Below is a small trained network, with its code and all its weights. Each question gives an input and a target symbol and asks what happens when units are switched off, that is, made to give their printed mean instead of their output.

import numpy as np


def w(rows, s, z=0):
    codes = np.array(rows[::2]) - 128.0
    scale = np.full(codes.shape[1], s)
    scale[-1] = z or s
    return codes * scale


def norm(h):
    return h / np.sqrt((h * h).mean(-1, keepdims=True) + 1e-5)


def f(y):
    return y / 2 * (1 + np.tanh(0.7978845608 * (y + 0.044715 * y**3)))


def softmax(a):
    e = np.exp(a - a.max(-1, keepdims=True))
    return e / e.sum(-1, keepdims=True)


def log_softmax(a):
    a = a - a.max(-1, keepdims=True)
    return a - np.log(np.exp(a).sum(-1, keepdims=True))


def net(x, mask):
    ids = ['αβγεηλμξστφ'.index(c) for c in x.split()]
    T = len(ids)
    res = E[ids] + P[:T]
    r = norm(res)
    for j in range(2):
        rows = slice(3 * j, 3 * j + 3)
        q, k, v = (r @ M[0][rows].T for M in (Q, K, V))
        z = softmax(np.where(np.tri(T) > 0, q @ k.T / 3**0.5, -1e9)) @ v
        o = O[0][rows]
        res = res + np.where(mask[j], z, o[:, -1]) @ o[:, :-1]
    y = f(norm(res) @ A[0][:, :-1].T + A[0][:, -1])
    res = res + np.where(mask[2:14], y, B[0][:, -1]) @ B[0][:, :-1]
    return log_softmax(norm(res)[-1] @ U[:, :-1].T + U[:, -1])


Q, K, V, O, A, B = {}, {}, {}, {}, {}, {}
E = w([
[141,173,183,140,179,68,182],'α',
[190,162,175,108,217,125,158],'β',
[185,140,97,159,106,135,61],'γ',
[121,5,146,114,122,168,181],'ε',
[149,153,165,142,208,90,200],'η',
[189,139,142,110,175,106,179],'λ',
[197,168,144,91,168,112,150],'μ',
[145,134,178,135,161,119,170],'ξ',
[165,173,132,126,210,125,192],'σ',
[100,159,47,115,95,85,170],'τ',
[78,117,173,53,99,169,93],'φ',
],0.019)
P = w([
[243,238,248,149,39,122,254],'0',
[208,222,216,141,86,107,206],'1',
[194,210,197,141,109,105,171],'2',
[173,203,179,142,129,102,140],'3',
[162,186,171,141,140,94,117],'4',
[153,176,158,131,148,83,99],'5',
[140,163,153,139,164,88,83],'6',
[131,160,129,129,178,92,70],'7',
[116,142,125,140,192,93,62],'8',
[106,130,109,137,206,99,46],'9',
[97,109,113,146,214,92,34],'10',
[69,106,110,157,229,112,59],'11',
],0.0085)
Q[0] = w([
[139,75,96,164,26,157,78],'head 1',
[182,122,166,147,247,87,105],'head 1',
[129,151,119,133,99,121,96],'head 1',
[139,171,122,163,168,93,123],'head 2',
[128,117,66,144,7,176,115],'head 2',
[85,152,124,93,116,122,116],'head 2',
],0.015)
K[0] = w([
[242,213,197,134,80,157,248],'head 1',
[81,23,38,172,34,167,2],'head 1',
[163,231,119,143,165,125,110],'head 1',
[100,129,27,219,106,110,33],'head 2',
[239,251,217,147,162,122,222],'head 2',
[119,181,172,37,56,149,176],'head 2',
],0.0073)
V[0] = w([
[29,67,142,42,140,142,207],'head 1',
[88,165,147,147,153,167,119],'head 1',
[203,45,140,166,139,153,170],'head 1',
[51,163,107,126,2,119,79],'head 2',
[71,150,57,137,132,24,194],'head 2',
[126,178,94,63,106,146,162],'head 2',
],0.0077)
O[0] = w([
[155,159,239,54,193,90,188,5],'head 1',
[99,183,126,130,119,157,150,113],'head 1',
[155,40,46,141,183,35,70,139],'head 1',
[117,175,102,114,131,46,39,99],'head 2',
[118,98,79,94,69,2,202,65],'head 2',
[105,119,76,71,102,150,106,208],'head 2',
],0.0083,0.0028)
A[0] = w([
[167,99,152,80,85,174,56,254],'neuron 1',
[161,134,106,164,227,77,65,81],'neuron 2',
[74,160,144,76,95,80,72,229],'neuron 3',
[109,157,143,143,118,146,73,134],'neuron 4',
[188,203,95,160,125,95,102,119],'neuron 5',
[119,73,194,102,142,171,155,27],'neuron 6',
[193,122,164,105,135,185,170,109],'neuron 7',
[56,92,174,100,118,27,175,156],'neuron 8',
[70,146,215,89,120,228,152,186],'neuron 9',
[132,104,75,199,174,161,157,101],'neuron 10',
[62,129,43,53,95,40,166,163],'neuron 11',
[83,65,171,77,10,194,163,104],'neuron 12',
],0.012,0.0043)
B[0] = w([
[99,166,161,103,150,124,171,218],'neuron 1',
[107,104,155,134,106,132,117,207],'neuron 2',
[157,142,45,131,190,176,97,209],'neuron 3',
[134,164,138,180,199,145,126,183],'neuron 4',
[117,116,173,132,88,81,113,210],'neuron 5',
[130,122,137,153,169,102,120,170],'neuron 6',
[107,123,122,106,125,139,75,216],'neuron 7',
[98,121,92,142,124,100,80,213],'neuron 8',
[132,174,91,130,163,102,113,254],'neuron 9',
[161,157,148,153,94,116,100,201],'neuron 10',
[184,136,113,100,142,61,86,245],'neuron 11',
[178,158,254,102,86,70,154,157],'neuron 12',
],0.015,0.0068)
U = w([
[35,152,121,138,84,47,218,71],'α',
[69,63,30,161,225,160,39,254],'β',
[59,123,134,197,56,145,77,108],'γ',
[89,28,201,93,162,91,126,75],'ε',
[104,97,58,202,168,106,247,71],'η',
[177,62,97,108,110,180,152,95],'λ',
[104,113,134,31,57,176,97,93],'μ',
[213,178,185,139,118,42,131,206],'ξ',
[165,133,71,153,129,178,217,74],'σ',
[123,99,30,78,115,43,91,72],'τ',
[2,213,120,67,174,144,148,125],'φ',
],0.0095,0.007)

Each question gives the input, a string of symbols that net reads in full, and the target symbol t.
The units are the heads (3 rows each of Q, K, V and O) and the neurons (one row each of A and B). Each row of codes is followed by its name. A weight is (code - 128) times the scale printed after its matrix; where a second scale follows, it is the last column's (O, A, B and U).
mask holds one flag per unit, heads first, then neurons. A switched-off unit (its flag False) gives its mean, the last column of its rows in O or B, instead of its output. The means were averaged over made-up inputs and are rounded, as every weight is.
A unit's drop is (log p(t) with every unit on - log p(t) with that unit switched off) / (log p(t) with every unit on - log p(t) with every unit switched off).
The circuit of an input: a set's keep is (log p(t) with only the set's units on - log p(t) with every unit switched off) / (log p(t) with every unit on - log p(t) with every unit switched off). Starting from the 12 units with the biggest drops (on a tie, the unit counted first), units are removed one at a time, each time the one whose removal leaves the highest keep (on an exact tie, the one counted first), for as long as the keep stays at least 0.8.
circuit, biggest first: the units of the circuit, biggest drop first
top k neurons: the k neurons with the biggest drops, biggest first
heads that matter: for each layer, one digit per head in row order, 1 if its drop is at least 0.15 and else 0, layers parted by /
drop when u is switched off: that unit's drop, to one decimal
input β μ γ μ λ ξ ξ φ ξ φ ξ μ, target φ: circuit, biggest first	(head 1; neuron 11)
input μ ξ ξ β, target β: circuit, biggest first	(head 2; neuron 7; neuron 12)
input μ ξ β β η η φ α, target φ: top 2 neurons	(neuron 11; neuron 10)
input μ γ φ ξ ε λ ξ ξ γ η ξ η, target γ: circuit, biggest first	(head 1; neuron 10; neuron 3; neuron 11)
input ξ λ λ γ λ ε, target ξ: circuit, biggest first	(neuron 12)
input ξ γ τ η φ η ε τ μ ε ξ μ, target ε: heads that matter	10
input σ φ β γ γ σ, target γ: heads that matter	10
input τ τ λ, target τ: heads that matter	01
input φ ε φ ξ, target φ: heads that matter	10
input α β ξ σ ξ ε, target ε: heads that matter	10
input ξ η β φ ξ ε γ μ γ φ η η, target φ: circuit, biggest first	(head 1; neuron 11)
input α μ ξ μ λ γ ε β ξ λ α, target ε: top 3 neurons	(neuron 2; neuron 3; neuron 9)
input η ξ μ α ξ ξ λ γ σ φ τ μ, target τ: heads that matter	01
input γ α η φ φ λ τ ξ λ σ, target τ: circuit, biggest first	(head 2)
input σ γ α η α η γ, target γ: top 2 neurons	(neuron 3; neuron 11)
input ξ μ γ λ ε, target ε: top 2 neurons	(neuron 11; neuron 7)
input γ λ φ σ φ τ γ τ β β, target τ: heads that matter	01
input η η μ, target μ: heads that matter	11
input ξ ε σ φ η λ σ φ, target φ: top 4 neurons	(neuron 1; neuron 12; neuron 11; neuron 8)
input σ ε η μ η μ σ η ξ ε σ, target ε: heads that matter	10
input λ η τ τ ξ φ φ γ τ α, target τ: top neuron	(neuron 11)
input ξ ξ ε β τ ξ μ ξ, target τ: drop when head 2 is switched off	1.2
input φ ξ η β, target φ: drop when neuron 4 is switched off	0.0
input λ φ α α β η ξ ξ λ γ ξ β, target γ: drop when neuron 8 is switched off	0.0
input γ η φ γ ξ η ξ β, target γ: drop when neuron 3 is switched off	0.1
